(in the rows, 128 means zero)
Facts:
lobroskul: Θ skuzi; Σ a
grefil: Θ grosto; Σ b
vigan: Θ zeflem; Σ a
fanor: Θ plemem; Σ a
gekal: Θ ludron; Σ b
stastu: Θ zozes; Σ b
flotis: Θ plusa; Σ b
zemal: Θ bedreken; Σ b
plusa: Σ a
skuzi: Σ a
siskiba: Θ savan; Σ a
vostuzi: Θ stipar; Σ b
biti: Θ gidri; Σ a
tamur: Σ b
bregru: Θ drozus; Σ b
mifogis: Θ tamur; Σ b
redru: Θ zemal; Σ a
plitrak: Σ a
pedrom: Θ zitu; Σ b
flodrir: Θ drubesa; Σ a
fotaru: Θ bregru; Σ a
pezaplak: Σ a
skarek: Θ flotis; Σ b
fiflo: Θ givo; Σ a
dezur: Σ a
lerul: Θ mutom; Σ a
pigral: Θ fledutem; Σ a
plaveru: Θ grefil; Σ a
tofuver: Θ bruklam; Σ a
tuder: Θ plotrul; Σ a
drozus: Θ gibril; Σ a
domil: Θ mades; Σ a
pezo: Θ tevenal; Σ a
steske: Θ tofuver; Σ a
fleplutul: Θ saflir; Σ a
soleka: Θ stetuk; Σ a
kala: Σ b
deven: Θ grubrer; Σ a
seba: Θ kliklo; Σ a
trofir: Θ skarek; Σ b
sesi: Θ zedrus; Σ a
faskada: Θ grogrok; Σ b
traren: Θ flodrir; Σ a
zozes: Θ draban; Σ a
savan: Θ brupeklek; Σ a
fogrer: Θ plitrak; Σ a
gidri: Θ muvu; Σ b
grusodi: Θ siskiba; Σ a
ronur: Σ a
brorin: Θ traren; Σ a
ludron: Θ fleplutul; Σ a
muvu: Θ fleflemos; Σ a
tebon: Θ dami; Σ a
plabrik: Θ trofek; Σ b
klakavur: Θ dratun; Σ b
mika: Σ b
mades: Θ kamo; Σ a
trikos: Θ klakavur; Σ a
taskin: Σ a
zeflem: Θ lobroskul; Σ b
rogre: Σ a
stipar: Θ brilos; Σ b
stastum: Θ klepo; Σ b
bipek: Θ pogul; Σ b
kliklo: Θ stastum; Σ b
bruklam: Θ sabus; Σ a
plaflusel: Θ rulesuk; Σ a
grosto: Θ taskin; Σ b
grubrer: Θ staskun; Σ a
drubrom: Θ vosor; Σ b
zitu: Θ soleka; Σ a
gibril: Θ plabrik; Σ a
draban: Θ plage; Σ b
plemem: Θ deven; Σ a
bedreken: Θ brorin; Σ a
saflir: Θ tulir; Σ a
rupo: Θ ronur; Σ a
plabi: Θ vostuzi; Σ a
vosor: Θ plaflusel; Σ b
trofek: Θ sesi; Σ a
buvake: Θ grusodi; Σ a
flosa: Σ a
tulir: Θ lerul; Σ b
brivil: Σ b
buklo: Θ seba; Σ a
dratun: Θ gekal; Σ b
zedrus: Θ klesetun; Σ b
plotrul: Θ fanor; Σ a
stogrer: Θ rogre; Σ a
pogul: Θ trofir; Σ a
drubesa: Σ b
rulesuk: Θ ditrun; Σ a
stetuk: Θ mulok; Σ b
fledutem: Θ plabi; Σ a
brilos: Θ stastu; Σ a
kamo: Θ flosa; Σ b
tevenal: Θ tebon; Σ b
klesetun: Θ tuder; Σ a
dami: Σ b
bogufan: Θ trikos; Σ a
staskun: Θ redru; Σ a
brupeklek: Θ pigral; Σ a
mutom: Σ b
grogrok: Θ vigan; Σ b
ditrun: Θ dezur; Σ b
klepo: Θ steske; Σ b
givo: Θ brivil; Σ a
mulok: Θ fitobim; Σ a
plage: Θ faskada; Σ a
fleflemos: Θ mika; Σ a
sabus: Θ pezo; Σ b
fitobim: Θ domil; Σ a

Known rows:
[109  57 117 155 168 111 141 149 160 114 122 195  95 112 172  96 168 172
 121 118 151 212  38 115 163 111 173 121]: drubrom
[142 184 124 108  97 138 130 115 104 140 143 106 146 134 103 146 111 115
 126 124 108  80 193 140 111 144  94 118]: plusa
[113  69 103 151 166 113 134 144 158 125 140 215 102 105 170  78 168 190
 124 112 149 214  73 121 163 114 162 108]: flotis
[117  58 113 160 172 114 118 153 165 113 128 201 109 100 159  79 162 173
 124 113 157 212  71 108 151 111 170 114]: stetuk
[146 175 135 115 107 136 122 117 109 139 129  78 143 140 117 151 109  97
 130 128 118  83 175 134 100 138 112 129]: fitobim
[110  50 128 161 175 111 114 147 172 107 128 191 114 109 163  90 163 175
 125 132 162 208  52 110 155 108 177 131]: grefil
[102  46 113 147 160 115 108 138 168 111 131 188 105  92 170  85 139 194
 117 124 177 196  36 131 171 108 171 109]: bregru
[155 169 135 107 103 147 138 120 103 156 129  88 142 131 114 153 107  95
 123 141 121  88 177 131 122 131  96 128]: brupeklek
[154 168 131 107 102 148 139 121  99 161 129  88 145 129 118 154 106  95
 123 144 119  86 173 126 122 133  93 130]: savan
[138 162 148 118 106 135 116 117 116 125 133  85 155 139  97 150 107  99
 130 141 120  73 175 125  98 136 108 140]: taskin
[100  63 100 167 176  96 115 145 154 108 134 209 104 111 162  83 157 186
 132 112 131 202  43 118 147 133 169 123]: zeflem
[124 176 117 127 111 119 115 117  94 131 128  91 141 143 101 149  98 103
 139 123  91  72 148 134  99 161 106 131]: lobroskul
[114  48 130 165 174 111 125 149 193 113 158 215 116 107 165  84 152 174
 113 123 154 207  72 134 158 128 167 121]: dami
[126 177 131 112 104 132 127 115 109 124 124  87 133 147 104 148 110  99
 134 116 105  78 167 144 102 139 111 128]: plage
[142 173 132 114 110 134 132 122 110 138 115  87 149 146 102 136 111  91
 143 138 105  84 172 144 107 140 103 158]: plemem
[142 174 132 113 111 132 131 121 110 137 115  87 153 142 104 134 111  92
 140 139 112  81 172 146 106 139 103 158]: fanor
[103  57 127 154 154 133 137 152 161  97 151 202 110 118 158  77 179 197
 126 135 170 213  49 110 152 141 150 113]: mutom

Rows:
No name comes twice in this set of rows, the named rows included.
[131  66 123 170 182 107  89 148 177 110 147 193 128 101 174  78 169 179
 125 120 174 211  87  95 132 109 190 114] : brivil
[111  58 111 152 170 109 122 147 170 112 123 197 118 101 161  68 159 186
 126 129 162 204  51 131 165 113 166 139] : zedrus
[157 182 138 126 118 135  95 120 117 136 129  69 152 135 125 152 107  85
 131 124 130  84 185 117  81 132 130 125] : givo
[134 174 128 108 101 139 118 115  87 133 111  77 143 139 101 149 120 111
 141 133 117  81 164 113 107 122 106 132] : seba
[129 158 127 105  97 141 115 111 107 138 112  62 124 125 118 158  79 101
 122 129 139  72 135 152 121 131 113 117] : fotaru
[133 175 125 107 103 140 123 115  84 135  99  70 131 141 108 154 120 103
 144 130 116  84 155 115 109 120 110 132] : buklo
[136 171 142 110  93 157 146 126  99 122 131  79 134 152 105 150 117 104
 132 136 126  88 148 131 101 162  92 126] : lerul
[159 182 136 125 122 134 101 122 114 137 118  61 144 139 132 154 106  76
 133 120 129  89 172 119  84 128 134 125] : fiflo
[103  59 119 147 166 116 129 142 172 101 128 203  98 112 163  82 173 182
 124 111 156 214  75 128 162 103 175 117] : stastu
[140 183 142 108 107 124 114 102 112 142 148  85 157 149 127 157 113 117
 134 143 117  80 179 135  98 139 120 133] : flosa
[106  52 114 150 165 111 114 141 169 112 126 193 111  93 168  79 148 191
 119 127 173 199  43 129 167 109 167 120] : plabrik
[140 183 120 106 102 137 135 116  99 146 127  96 130 137 116 147 109 103
 129 118 108  86 178 145 111 142 100 118] : pogul
[127 174 117 128 109 122 110 114  99 129 139 101 147 139  93 150  97 113
 140 125  91  66 161 132  93 163 102 130] : skuzi

The same elements again, as new rows of numbers:
Known rows:
[151 130 179 120 126 115 128 125 142 135 112 106 125 106 128 169 110 119
 110 145 139 136 125 162 119 126 144 111 147]: fleplutul
[145 124 128 117 105 136 107 135 128 121 143 130 142  99 122 130 109 134
 118 176 138 152 130 146 132 129 169 125 181]: zozes
[141 105 144 118 107 111 105 115 117 137 158 117 107 106 124 130 128 138
 138 143 126 149 140 151 107 131 156 126 176]: plabi
[144 103 148 121 109 110 112 106 123 137 152 112  99 108 132 128 136 138
 143 132 127 146 137 154 100 130 149 129 186]: fledutem
[144 133 142 136 125 120 128 131 134 123 137 122 116 113 135 140 116 138
 126 142 140 141 128 148 111 137 147 122 179]: buklo
[135 125 134 140  97 121 120 152 161 120 155 128 115 119 124 154 126 133
 132 143 143 115 114 138  99 137 145 129 169]: rogre
[105 125 103 114 150 139 134 114 106 134 103 134 147 152 124 103 146 117
 130  99 104 112 133  97 161 113  93 134  50]: vosor
[143 130 147 135 125 123 128 128 137 124 133 120 113 115 137 138 118 135
 130 142 143 142 129 149 111 137 147 123 181]: plaflusel
[145 103 152 127 115 111 126  98 135 133 140 104  91 114 146 125 145 138
 148 116 133 142 130 159  92 130 140 133 201]: brupeklek
[147 106 151 130 117 113 130  98 139 130 135 105  92 115 147 126 144 138
 147 115 134 142 128 158  92 131 138 133 202]: savan
[141 148 157 153 112 115 132 123 134 138 161 134 128 116 114 132 117 127
 113 132 155 168 102 155 107 138 138 143 159]: plemem
[ 97 120  91 118 122 138 126 138 132 131 125 143 148 155 112 119 154 114
 131 100 106  85 119  87 148 113  92 140  40]: mika
[103 124 100 114 143 138 133 120 112 133 108 136 148 153 121 107 148 116
 130  98 104 106 130  93 159 112  93 135  48]: ditrun
[111 137  86 118 158 127 134 120  98 127 114 132 153 141 120 105 139 129
 119  93  98 103 134  97 164 111  93 133  51]: tevenal
[105 125 103 114 150 139 135 114 106 133 101 134 148 152 124 103 146 117
 130  98 104 112 133  97 160 112  93 133  50]: trofir
[127 140 156 136 109 114 121 126 131 132 133 160 121 123 135 128  93 129
 148 137 155 149 114 142 108 146 127 115 207]: redru
[144 131 150 133 123 121 126 130 137 126 133 120 117 113 133 144 116 133
 125 144 141 141 127 150 112 135 148 122 173]: bogufan

Rows:
No name comes twice in this set of rows, the named rows included.
[142 117 133 113 101 123  97 135 113 131 159 129 134  99 114 133 109 136
 123 174 129 152 140 145 126 131 169 121 164] : brilos
[113 126  92 112 144 159 146 107 132 119  82 131 161 147 138  92 156 114
 126 100 114 112 115 100 166 107  95 145  83] : zeflem
[ 97 123  88 118 125 135 126 140 130 129 126 141 151 152 111 119 153 117
 129  97 105  83 119  88 150 113  91 139  40] : dami
[100 127 101 109 161 141 136 118 115 131 100 145 134 163 124 104 147 120
 138 106 105 110 147  89 165 113 108 125  41] : bregru
[100 119 101 127 140 149 134 135  98 135 112 124 149 156 125 108 146 114
 128 111 102 110 135  91 154 124  88 136  39] : kamo
[137 126 136 139 101 122 121 147 157 121 152 127 116 117 127 152 124 133
 130 143 142 120 117 140 101 137 146 128 170] : pezaplak
[148 129 138 137 116 135 134 127 158 114 125 121 123 114 144 134 126 133
 127 142 148 138 114 150 111 132 147 132 199] : lobroskul
[116 125  87 109 141 167 145 106 133 115  78 132 170 144 139  88 155 113
 124 108 116 115 113 100 173 104  99 148  89] : grogrok
[155 129 133 133 119 148 141 118 164 106 108 118 132 109 153 125 128 131
 125 146 153 144 109 153 119 129 150 137 219] : vigan
[147 130 160 128 125 119 128 127 138 128 125 115 118 111 132 152 115 129
 120 144 141 139 126 153 114 132 147 118 165] : trikos
[151 127 128 124 110 147 125 127 149 110 121 125 142 102 139 125 118 132
 119 165 147 149 117 149 129 128 162 132 204] : plage
[129 143 158 141 109 114 123 124 131 134 140 153 125 121 128 128  97 128
 139 135 155 155 109 145 108 145 127 122 196] : staskun
[127 133 153 128 117 117 118 129 133 127 122 158 113 125 142 130  92 133
 157 143 150 138 129 138 111 146 134 104 214] : brorin

Now the same elements, written a new way:
Known rows:
[129 108 130 126 141 117  97 159 108 108 104 136  95 141 148 140 115 134
 120 126 144  99 110 129 116 162 128 125 157 151 135  99 123 138 159 114]: fleflemos
[127  97 134 114 140 116  91 162 114 109 103 140  90 141 147 138 113 138
 121 130 144 103 122 123 116 155 128 125 156 149 130  93 124 139 163 110]: flosa
[102 126  93 137 145 149 198  72 156 162 166 118 187 146 119 155 128 110
 118 113 122 113 128 131 114 127  98 137 141  72  88 128 143 117 136 117]: kala
[111 144 106 123 136 144 230  74 185 170 162 135 179 147 117 148 120 114
 103 117 123 160  83 129 118 131 107 162 160  86  95 148 154 123 183 117]: stastu
[124  93 108  97 140 113  91 142 104  98 105 150  68 149 166 139 130 126
 137 150 147  79 145 172 102 127 147 102 153 150  90  97 132 139 155 115]: savan
[108 143 119 118 147 137 225  65 169 169 166 137 180 146 127 152 119  98
 110  98 118 133  95 127 127 113 112 158 153  98  93 139 162 126 177 115]: draban
[129 105 130 114 141 114  96 151 114 109 106 139  92 140 149 138 117 140
 120 130 140 107 120 128 116 154 133 120 154 152 136  95 126 137 165 113]: fogrer
[121  93 104 116 155  96  87 129 129  99  82 126  83 134 143 145 119 133
 116 134 119 125 127 128 106 156 144 115 149 136 156  95 121 137 161 114]: drozus
[110 140  87 128 130 150 224  80 186 166 164 135 174 149 115 145 130 116
 104 135 132 157  92 141 108 137 104 158 160  79  80 151 151 121 180 118]: stipar
[126  95 114 104 141 112  90 141 108 102 104 146  81 144 161 140 124 131
 131 138 143  88 138 151 106 140 143 111 153 151 112  93 130 139 153 115]: grusodi
[109 129 110 118 153 182 191  60 169 157 187 146 183 141 123 144 143 120
 122 127 134 115 119 134 119 114  75 123 121  79 103 111 130 115 132 126]: dratun
[145 104 110  94 134 115 100 144 116 121 129 124 108 144 154 128 116 171
 116 110 141  90 153 124 113 168 172 122 159 174 122  61 139 132 163 106]: grubrer
[122 108 116 113 131 117 105 134 106 114 104 143  94 138 147 132 117 166
 126 125 132 125 126 126 108 140 146 125 157 150 156 109 123 146 166 112]: seba
[104 130 107 144 147 147 195  72 154 161 159 114 190 144 121 157 128 105
 120 116 123 111 130 131 119 131  76 138 143  67  83 125 137 118 130 116]: dami
[102 129  93 142 144 150 202  76 154 160 166 119 184 145 119 151 128 106
 118 114 122 108 122 128 116 130 101 135 142  68  85 129 142 119 132 117]: brivil
[123  96 103 104 156 112 101 157 124 107  96 112  93 142 149 139 113 152
 113 122 120 121 168 133 114 147 136 128 159 155 129  79 139 150 149 125]: klesetun
[114  71 135  84 134 111  88 176 131 114  88 153  89 142 130 137 105 143
 127 140 153 107 164  95 118 135 152 130 147 151 120 101 131 143 159 101]: mulok

Rows:
No name comes twice in this set of rows, the named rows included.
[117  92  89 117 162  90  88 131 134  96  77 115  83 134 143 147 119 136
 112 132 112 135 145 135 104 155 146 118 151 136 155  90 125 143 156 119] : trofek
[143 103 112  90 137 122 103 152 114 123 128 126 107 147 157 126 115 172
 117 107 143  96 160 125 116 161 164 126 163 174 112  63 142 139 154 111] : deven
[104 134 121 118 158 130 212  50 143 165 167 134 179 146 140 162 116  84
 126  82 113  87 120 134 127  86 119 138 145 101  79 127 166 129 145 113] : grogrok
[127  96 106  97 135 114  96 143 114 100 106 155  70 150 162 136 131 133
 130 158 150  96 134 173  97 135 143 111 161 146  90 102 135 138 167 116] : pigral
[123 114 137 112 129 112 110 128 100 117  89 135 101 132 154 140 121 177
 133 125 122 136 143 128 111 135  99 129 161 138 155 114 117 147 163 108] : steske
[ 88  97  91 110 138 143 195  96 171 165 151 126 182 148 101 152 118 113
 124 127 131 117 167  98 117 103 125 142 134  68  70 132 148 124 128 104] : stetuk
[121 122  62 134 137 127 196  30 163 169 184 105 201 146 119 141 130 128
 114 104 115  97 125 117 105 152 161 120 136  78 100 101 144 100 141  98] : zemal
[128 114 156 111 136 112 105 134 101 115  86 131 103 131 157 148 121 168
 134 128 128 128 146 132 117 145  72 134 164 135 145 104 115 142 163 112] : tofuver
[134 109 190 120 149 110  88 153 108 108  82 122 106 133 163 158 119 134
 128 136 146 109 146 139 131 166  38 134 168 133 118  83 113 131 162 115] : pezo
[107 134 146 144 152 146 192  75 152 159 149 102 199 141 130 171 130  98
 124 123 123 109 146 136 128 135  15 148 154  56  68 117 133 113 129 117] : tevenal
[108 135  81 129 130 148 220  74 180 160 160 132 171 151 119 145 135 114
 109 140 132 152 103 151 104 131 102 150 157  73  76 144 147 121 171 120] : vostuzi
[130 110 176 115 140 109  98 142 105 112  82 127 106 131 161 151 121 155
 133 133 133 123 153 133 124 150  51 137 169 135 131  93 114 137 163 110] : bruklam

Now the same elements, written a new way:
Known rows:
[117 139 112 179  88 140 130 153 118 141 114  74 146 133 100 112 117 111
 113 152 170  92 131 134 104 131 101 117  97  85 120]: fledutem
[115 135 116 154 109 117 131 157 113 136 109 107 155 152 125 107 126 137
 137 147 138 126 111 158 122 121 102 120 142 108 127]: buklo
[107 123 114 174  82 135 137 151 108 145 111  70 136 141  86 110 114 117
  97 149 176 105 120 139 117 151 103 116  87  81 143]: brupeklek
[111 137 113 148 112 118 128 153 117 135 111  96 151 154 133 107 124 130
 135 141 146 124 114 157 122 129 104 117 138 108 124]: biti
[ 88 133 140 157 132 112  99 188 135 142  93 130 170 158 137  99 140 128
 134 151 121 142 126 172 115 166 126 132 102  83 114]: brorin
[ 99 135 104 153 115 112 133 147 114 131  94  89 142 142 131 104 138 139
 166 124 169 146 137 120 117 110 121 114 146 100 132]: pezaplak
[ 88 133 102 149 119 109 133 144 107 133  88  89 139 137 121 100 131 139
 170 120 173 158 136 109 118 108 125 116 147  97 142]: skuzi
[ 96 131 151 130  92  97 135 133 131 117  99  52 131 178 146 112 114  86
 138 124 120 112 156 155 173 135  93 126 153  88  98]: pezo
[143 101 164  67 174 139 135  79 122 125 157 187  91  79  95 159  89 116
  91 113  93 157 111  83 142 138 164 161 122 159 165]: zeflem
[166 116 148  54 136 159 144 100 144 113 177 190  79 100 145 166 143 129
  89 124  98 130 136  95 125 145 165 131 126 160 139]: vosor
[163 112 155  78 148 152 131  89 144 115 169 187  86  93 130 167 135 125
 101 115  94 128 142  93 132 141 163 141 113 164 137]: drubrom
[184 137 150 103 160 170 116  92 167 112 176 175 108  66 127 172 127 102
 111 125  92  90 161  69  91 104 156 150 108 151  91]: stipar
[178 109 132  98 155 147 120  51 155 107 181 192 105 109 113 164 119 130
 133 110  91 137 145 123 137 144 161 155  87 168 128]: tulir
[163 111 152  77 148 152 131  91 145 115 169 188  84  91 129 166 135 126
 100 114  94 127 142  92 133 138 163 139 114 162 135]: bipek
[150 108 144  94 158 144 130  77 141 111 148 180  79  77 120 164 150 135
 142  88 117 150 171  40 124 111 184 139 113 155 145]: brivil
[169 103 149 107 165 135 119  86 141 118 167 173  91  86 128 175 150 122
 100 101 105 120 126  82 132 124 176 148 115 177 121]: kamo
[150 107 179  83 178 142 100 123 160 128 141 219 115  93 132 163 154 121
  99 114  69 146 156 107 122 172 175 153  60 147 127]: zemal

Rows:
No name comes twice in this set of rows, the named rows included.
[124 149 110 178  99 140 125 156 129 136 117  75 154 131 112 112 120 110
 122 153 162  86 133 138  94 120  98 120 108  87 105] : plabi
[109 136 114 152 109 119 131 153 116 137 110  91 148 150 124 107 121 128
 128 143 147 123 114 157 125 131 105 118 133 104 128] : buvake
[154 108 138  96 161 144 127  71 143 109 153 181  83  80 116 160 146 138
 152  87 120 153 173  50 124 112 182 142 108 155 143] : mutom
[162 130 160  67 189 149 125  84 148 115 169 183 111  67 123 165  90 103
 110 122  81 136 125  74 107 109 158 164 144 158 118] : draban
[103 119 115 169  83 131 140 150 103 145 108  76 131 145  87 109 112 120
  97 148 173 110 116 142 123 154 104 114  89  84 150] : savan
[115 125 106 167 124  95 122 155 116 136 116  76 149 156 147 120 145 125
 118 139 160 112  82 160 122 126 119 120 153 122 106] : soleka
[198 100 171 110 128 149 131 106 120 115 161 251 103  92  92 165 155 150
 114 130  50 122 132  97 128  79 147 155 129 169 148] : stastum
[153 109 146  92 157 145 129  80 143 112 152 182  82  78 121 163 147 133
 136  91 114 147 166  50 127 115 182 139 115 157 144] : kala
[104 126 113 158  96 124 136 154 108 140 109  85 142 151 108 107 115 127
 111 147 159 119 110 152 126 145 104 118 111  96 139] : grusodi
[143 113 164  57 188 140 133  75 127 121 162 187 101  73 104 158  73 106
 100 119  86 157 108  80 126 126 163 168 137 158 153] : faskada
[179 108 126  89 149 148 125  42 157 105 188 191 100 117 120 164 117 131
 134 111  94 141 142 132 135 154 162 156  89 166 130] : dratun
[118 125 105 174 127  94 120 155 113 137 113  78 151 152 142 121 146 126
 121 136 161 108  83 156 123 119 120 123 148 129 101] : mades
[120 145 111 123 136 112 125 165 122 157  76  98 170 150 143 114 139 134
 124 129 134 130 129 166 121 146  80 112  94 123 130] : grubrer
[158 103 195  73 129 128 137  71 153  98 156 153  68 113 131 170 127  84
 108  94  58 112 181  91 179 127 147 152 125 147 108] : sabus
[133 153  98 129 126 119 137 143 112 157  86  77 160 139 139 115 124 141
 124 115 145 116 124 156 143 123  64 101 113 158 141] : fanor

